[-87.3  78.2  -2.1  -1.2  87.6  68.2 -13.0] = Vup
[-86.7  92.5  21.8  -9.7  64.9  90.9 -33.7] = barep
[-44.2  38.2 -25.5   1.0  14.3  -7.8   1.5] = Bugi
[-61.6  42.0 -48.1  18.3  31.9   0.2 -19.0] = ropu
[-17.7   2.4 -43.9  14.3  -2.1 -32.5  19.9] = bamim
step -1: [92.5 21.8 -9.7 64.9]
[92.4 21.7 -9.8 64.8]
step +1: [42.0]
[42.1]
step -1: [-87.3  78.2  -2.1]
[-87.4  78.1  -2.2]
step -1: [-44.2  38.2]
[-44.3  38.1]

[  5.3   8.5  18.4   7.8  -7.8 -29.0  36.6   4.8  47.2  52.8] -> kemu
[ -9.5 -41.3 -10.5   6.2 -33.7  -2.5  -9.6  -6.5 -40.0 -40.3] -> kek
[-27.0  14.1 -15.6 -41.8  17.8 -19.4  35.0  42.3 -34.4 -13.7] -> miz
[ 10.5  28.8   0.9  66.4  -4.3  20.3  -3.6 -56.7 -81.9  -6.5] -> Seva
[-28.2  22.5  -3.4  69.8  -8.7   0.8 -53.4 -88.0  19.8  69.7] -> Zelu
[  1.8 -22.7  59.6  28.2  -1.9  15.9 -47.6 -80.6 -58.4  84.1] -> Luzud
[  1.8 -22.7  59.6  28.2  -1.9  15.9  -7.1 -30.6  56.3  14.9] -> Vopar
step -1: [-56.7]
[-56.8]
step +1: [ 17.8 -19.4  35.0  42.3]
[ 17.9 -19.3  35.1  42.4]
step +1: [-27.0]
[-26.9]
step -1: [-27.0]
[-27.1]
step +1: [1.8]
[1.9]
step +1: [66.4]
[66.5]
step -1: [ -3.6 -56.7 -81.9]
[ -3.7 -56.8 -82.0]

[ 54.7  28.2  20.8  -2.1  61.8  -6.8  11.4  54.4  -0.5  -5.2  42.8  -7.0
  36.0 -16.8  15.7   6.6  39.6 -11.7]  lud
[ 54.7  28.2  20.8  -2.1  61.8  -6.8  11.4  54.4  -0.5  -5.2 -11.5  -7.0
  36.0 -16.8  15.7   6.6  39.6 -11.7]  pap
[ 54.7  28.2  20.8  -2.1  61.8  -6.8  11.4  54.4  -0.5  -5.2  28.1 -47.2
  -4.7  11.6  28.6  62.3  41.0  30.5]  mul
step +1: [61.8]
[61.9]
step +1: [-2.1 61.8]
[-2.0 61.9]
step +1: [54.7]
[54.8]
step -1: [-7.0]
[-7.1]
step +1: [15.7  6.6]
[15.8  6.7]
step -1: [54.7 28.2 20.8]
[54.6 28.1 20.7]

[ 18.2 -46.1 -15.6  -1.1  61.9  63.0 -37.1] = voz
[-19.5 -52.0   5.2 -17.4 -30.4  -4.0 -59.8] = Pese
[  0.4 -16.4 -19.9  32.1 -18.0 -42.3   2.0] = rizi
[ -8.0  11.7  -2.1 -15.3 -60.2 -63.8  15.0] = nub
[-79.7  49.6  81.1  55.9 -46.5   0.3 -14.7] = zevon
step -1: [  5.2 -17.4 -30.4  -4.0]
[  5.1 -17.5 -30.5  -4.1]
step +1: [ 81.1  55.9 -46.5   0.3]
[ 81.2  56.0 -46.4   0.4]
step -1: [-15.6  -1.1]
[-15.7  -1.2]
step -1: [-60.2]
[-60.3]

[-90.2 -98.5 -79.3 -42.0  21.0] -> sozav
[ 29.0  69.8  57.7 -55.4 -73.8] -> ziri
[-90.2 -98.5 -79.3 -42.0  20.0] -> rosu
step +1: [-79.3]
[-79.2]
step +1: [69.8]
[69.9]
step +1: [-98.5]
[-98.4]
step +1: [ 69.8  57.7 -55.4]
[ 69.9  57.8 -55.3]

[-16.1  62.5  35.4 -10.5  69.2]  revev
[  4.6   8.5 -30.3  73.6  -3.0]  Fotas
[-44.6   5.4 -59.4  44.3  42.1]  nin
[ 58.6  52.4 -51.8 -25.0 -35.4]  gok
[-27.7  12.0 -69.3  50.0  27.0]  Fet
[ 45.5 -37.1  21.3  58.9 -55.7]  Gesof
[-56.7 -27.3 -47.0  24.0  43.2]  kasa
[ 15.5  24.3 -20.4  74.1  -5.0]  Somo
[-33.3  30.4  28.4  72.5  47.7]  zinop
[-26.0  -3.4 -74.8 -54.1  21.2]  Tonop
[  9.2  -4.0 -20.1 -87.9 -14.1]  kel
[-25.6 -53.7  40.9 -78.1  -8.8]  pimo
step -1: [ 58.6  52.4 -51.8 -25.0]
[ 58.5  52.3 -51.9 -25.1]
step -1: [-44.6   5.4 -59.4  44.3]
[-44.7   5.3 -59.5  44.2]

[-39.7  21.7 -46.8  24.6  36.2 -21.0 -44.5  64.5  -0.1  -1.7  18.9  36.8
  -6.1   3.5 -65.6  -0.8 -24.5 -23.1  -3.6 -13.8  -8.1 -12.5  13.3   0.3
   6.1  -5.5] = Rap
[ -8.3 -76.7  16.7 -34.6   3.2  49.5 -16.7 -21.0  84.5  42.6 -10.6  46.5
  84.1 -50.4 -19.9  17.2 -24.0   8.0 -76.1 -15.8  48.0  12.5  26.9  -4.2
  53.4 -51.9] = Godi
[ 23.9 -13.6  73.1 -30.9   8.9  79.0 -35.5 -10.1   6.5  13.5 -52.6  82.0
  81.8  -1.2 -14.5  29.6 -65.7  37.9 -41.3 -28.8   6.5  -9.2  16.9 -61.0
  80.8 -51.7] = zaf
step +1: [ 23.9 -13.6]
[ 24.0 -13.5]
step -1: [46.5]
[46.4]

